Below is a small trained network, with its code and all its weights. Each question gives an input and a class and asks what happens when units are switched off, that is, made to give their printed mean instead of their output.

import numpy as np


def w(rows, s, z=0):
    codes = np.array(rows[::2]) - 128.0
    scale = np.full(codes.shape[1], s)
    scale[-1] = z or s
    return codes * scale


def f(y):
    return np.maximum(y, 0)


def log_softmax(a):
    a = a - a.max(-1, keepdims=True)
    return a - np.log(np.exp(a).sum(-1, keepdims=True))


def net(x, mask):
    res = np.array(x, float).reshape(1, 5) / 4 @ E
    y = f(res @ A[0][:, :-1].T + A[0][:, -1])
    res = res + np.where(mask, y, B[0][:, -1]) @ B[0][:, :-1]
    return log_softmax(res[-1] @ U[:, :-1].T + U[:, -1])


A, B = {}, {}
E = w([
[250,110,182],'x0',
[23,113,198],'x1',
[129,130,129],'x2',
[180,246,148],'x3',
[128,126,129],'x4',
],0.013)
A[0] = w([
[54,96,139,133],'n1',
[107,168,84,232],'n2',
[232,139,91,4],'n3',
[95,155,249,107],'n4',
[78,114,118,135],'n5',
[68,228,24,102],'n6',
[151,50,75,207],'n7',
],0.013,0.0028)
B[0] = w([
[4,211,138,229],'n1',
[115,61,67,191],'n2',
[100,178,166,244],'n3',
[183,27,53,213],'n4',
[49,180,216,195],'n5',
[209,84,85,251],'n6',
[184,49,118,207],'n7',
],0.011,0.012)
U = w([
[52,22,65,108],'0',
[140,89,92,255],'1',
[42,254,180,41],'2',
],0.0097,0.0042)

Each question gives the input, the list of numbers given to net, and the class t.
The units are the neurons (one row each of A and B). Each row of codes is followed by its name. A weight is (code - 128) times the scale printed after its matrix; where a second scale follows, it is the last column's (A, B and U).
mask holds one flag per neuron, in row order. A switched-off neuron (its flag False) gives its mean, the last column of its row in B, instead of its output. The means were averaged over made-up inputs and are rounded, as every weight is.
A unit's drop is (log p(t) with every unit on - log p(t) with that unit switched off) / (log p(t) with every unit on - log p(t) with every unit switched off).
The circuit of an input: a set's keep is (log p(t) with only the set's units on - log p(t) with every unit switched off) / (log p(t) with every unit on - log p(t) with every unit switched off). Starting from all 7 units, units are removed one at a time, each time the one whose removal leaves the highest keep (on an exact tie, the one counted first), for as long as the keep stays at least 0.8.
circuit, biggest first: the units of the circuit, biggest drop first
k most important neurons: the k neurons with the biggest drops, biggest first
drop when u is switched off: that unit's drop, to one decimal
input [6,-5,6,6,1], class 2: circuit, biggest first -> (n3)
input [-5,6,2,3,8], class 0: 4 most important neurons -> (n4 n6 n3 n2)
input [-4,0,-2,7,-1], class 1: 2 most important neurons -> (n6 n1)
input [-2,5,-7,-5,8], class 2: 2 most important neurons -> (n1 n5)
input [-1,7,0,0,2], class 2: 2 most important neurons -> (n1 n6)
input [-3,3,2,6,-2], class 0: 3 most important neurons -> (n2 n4 n3)
input [-1,6,1,-1,-4], class 2: 2 most important neurons -> (n1 n6)
input [4,3,-7,8,-8], class 1: 3 most important neurons -> (n4 n1 n5)
input [3,-1,3,6,-5], class 2: 2 most important neurons -> (n6 n3)
input [3,2,4,7,7], class 1: 3 most important neurons -> (n4 n1 n5)
input [7,-1,3,8,-3], class 2: 2 most important neurons -> (n3 n6)
input [-8,5,3,-3,3], class 2: 2 most important neurons -> (n1 n5)
input [0,2,-4,7,1], class 0: 3 most important neurons -> (n4 n3 n2)
input [0,8,5,4,3], class 0: most important neuron -> (n4)
input [-4,6,1,3,-3], class 0: 2 most important neurons -> (n4 n3)
input [-3,8,8,0,5], class 2: 4 most important neurons -> (n1 n5 n7 n6)
input [-7,3,8,-3,2], class 2: drop when n3 is switched off -> 0.0
input [1,-4,2,2,-3], class 2: drop when n3 is switched off -> 0.5
input [-7,-6,2,7,-4], class 1: drop when n7 is switched off -> 0.0
input [-7,4,4,8,6], class 0: drop when n2 is switched off -> 0.1
input [-7,-6,-2,8,-5], class 1: circuit, biggest first -> (n6)
